Below are the code and all the weights of a small trained network. Each question names an input and a class and asks about switching units off, where a switched-off unit gives its printed mean instead of its output.

import numpy as np


def w(rows, s, z=0):
    codes = np.array(rows[::2]) - 128.0
    scale = np.full(codes.shape[1], s)
    scale[-1] = z or s
    return codes * scale


def norm(h):
    return h / np.sqrt((h * h).mean(-1, keepdims=True) + 1e-5)


def f(y):
    return np.maximum(y, 0)


def log_softmax(a):
    a = a - a.max(-1, keepdims=True)
    return a - np.log(np.exp(a).sum(-1, keepdims=True))


def net(x, mask):
    res = np.array(x, float).reshape(1, 8) / 4 @ E
    u = 0
    for l in range(4):
        y = f(norm(res) @ A[l][:, :-1].T + A[l][:, -1])
        res = res + np.where(mask[u : u + 3], y, B[l][:, -1]) @ B[l][:, :-1]
        u += 3
    return log_softmax(norm(res)[-1] @ U[:, :-1].T + U[:, -1])


A, B = {}, {}
E = w([
[168,143,188,13,83,131,90,197,129],'x0',
[139,114,49,194,141,66,165,105,86],'x1',
[215,123,166,169,143,185,37,101,171],'x2',
[31,151,137,40,158,197,222,114,219],'x3',
[131,67,204,89,142,132,117,53,109],'x4',
[2,78,221,114,86,130,111,151,219],'x5',
[33,151,78,22,145,101,121,182,202],'x6',
[130,143,168,202,253,105,110,157,85],'x7',
],0.0054)
A[0] = w([
[78,116,163,145,208,171,168,104,129,1],'0.n0',
[111,87,58,118,59,85,62,195,136,31],'0.n1',
[169,93,163,134,140,255,96,101,214,110],'0.n2',
],0.0063,0.0018)
B[0] = w([
[41,150,64,133,146,34,125,115,141,203],'0.n0',
[150,163,172,169,153,77,146,97,254,211],'0.n1',
[123,130,233,117,109,208,25,49,222,253],'0.n2',
],0.0089,0.0036)
A[1] = w([
[76,191,52,2,89,244,246,71,89,115],'1.n0',
[90,111,228,179,168,25,10,186,77,76],'1.n1',
[90,102,79,106,80,106,220,184,33,6],'1.n2',
],0.0043,0.0025)
B[1] = w([
[140,85,171,99,148,155,96,161,66,253],'1.n0',
[132,74,138,85,96,138,1,147,138,250],'1.n1',
[135,152,81,125,52,194,123,136,85,170],'1.n2',
],0.0099,0.0027)
A[2] = w([
[219,144,129,194,106,85,101,77,55,129],'2.n0',
[188,160,123,93,39,96,181,183,163,54],'2.n1',
[2,76,167,178,141,134,217,50,171,3],'2.n2',
],0.0063,0.0024)
B[2] = w([
[140,2,77,217,121,165,181,108,73,255],'2.n0',
[28,127,79,111,78,66,139,18,78,179],'2.n1',
[128,145,71,79,96,77,105,23,145,220],'2.n2',
],0.0092,0.0042)
A[3] = w([
[124,105,180,146,156,135,87,97,160,215],'3.n0',
[80,157,126,75,144,99,176,144,174,3],'3.n1',
[111,189,96,151,255,138,165,158,172,68],'3.n2',
],0.0081,0.0017)
B[3] = w([
[194,198,124,167,37,83,208,173,77,254],'3.n0',
[241,152,49,78,254,88,129,28,106,191],'3.n1',
[143,218,62,228,168,148,98,198,218,172],'3.n2',
],0.0076,0.0053)
U = w([
[195,47,89,231,131,142,118,139,29,186],'0',
[160,161,249,129,68,179,35,122,183,181],'1',
[90,119,126,98,74,199,214,169,67,45],'2',
[51,114,154,163,70,52,106,156,125,96],'3',
[68,185,74,79,144,62,141,42,182,175],'4',
[110,203,63,197,214,129,148,227,165,108],'5',
[131,107,139,166,131,108,174,141,122,2],'6',
[109,126,179,39,184,166,178,164,124,81],'7',
],0.014,0.0065)

Each question gives the input, the list of numbers given to net, and the class t.
The units are the neurons (one row each of A and B). Each row of codes is followed by its name. A weight is (code - 128) times the scale printed after its matrix; where a second scale follows, it is the last column's (A, B and U).
mask holds one flag per neuron, layer by layer. A switched-off neuron (its flag False) gives its mean, the last column of its row in B, instead of its output. The means were averaged over made-up inputs and are rounded, as every weight is.
A unit's drop is (log p(t) with every unit on - log p(t) with that unit switched off) / (log p(t) with every unit on - log p(t) with every unit switched off).
The circuit of an input: a set's keep is (log p(t) with only the set's units on - log p(t) with every unit switched off) / (log p(t) with every unit on - log p(t) with every unit switched off). Starting from all 12 units, units are removed one at a time, each time the one whose removal leaves the highest keep (on an exact tie, the one counted first), for as long as the keep stays at least 0.8.
circuit, biggest first: the units of the circuit, biggest drop first
unit that matters most: the unit with the biggest drop
k most important neurons: the k neurons with the biggest drops, biggest first
k most important neurons of layer l: the k neurons of layer l with the biggest drops, biggest first
drop of u: that unit's drop, to one decimal
input [2,5,-7,5,-5,-8,0,-7], class 2: 2 most important neurons of layer 1 -> (1.n0 1.n2)
input [-4,6,2,4,0,-1,-2,3], class 5: circuit, biggest first -> (3.n2 0.n0)
input [7,-6,-7,4,-2,8,1,7], class 4: circuit, biggest first -> (3.n1)
input [4,5,-4,7,3,-8,-2,6], class 5: 2 most important neurons -> (3.n2 0.n0)
input [-2,-5,-1,-7,-1,1,6,3], class 1: 4 most important neurons -> (1.n1 2.n0 0.n0 2.n1)
input [-3,-4,-8,-8,3,5,6,-1], class 4: 3 most important neurons -> (0.n1 2.n0 3.n1)
input [7,-7,-4,0,-2,4,6,5], class 4: 3 most important neurons -> (3.n1 0.n2 1.n0)
input [-1,2,-7,7,-5,-2,-3,3], class 5: 3 most important neurons -> (0.n2 3.n2 1.n0)
input [-3,0,6,5,-2,-3,-3,7], class 5: 2 most important neurons -> (3.n2 0.n0)
input [4,-7,-5,-5,-7,7,0,-7], class 4: circuit, biggest first -> (2.n1 3.n1 0.n1)
input [2,-6,-8,3,5,2,7,-5], class 7: 3 most important neurons -> (1.n0 0.n0 0.n1)
input [8,-6,2,-3,-8,-8,-1,-6], class 4: 3 most important neurons -> (2.n1 0.n1 1.n0)
input [-5,-6,-2,5,-1,4,-8,5], class 4: 2 most important neurons -> (0.n0 2.n2)
input [-3,1,-5,8,-4,-5,0,-5], class 2: unit that matters most -> 1.n0
input [3,-3,-8,-2,-6,6,-6,-1], class 4: 2 most important neurons -> (0.n1 2.n0)
input [-3,3,7,2,4,-1,-3,-4], class 1: drop of 0.n2 -> 2.6
input [2,-4,-2,6,-3,-2,6,8], class 5: drop of 3.n2 -> 1.0
input [-5,-5,2,6,1,-4,-4,-8], class 1: drop of 0.n1 -> 0.0
input [-3,-7,-7,8,7,8,-2,5], class 4: drop of 2.n2 -> 0.1
input [-3,-6,-3,5,1,-3,-6,4], class 4: circuit, biggest first -> (0.n0)
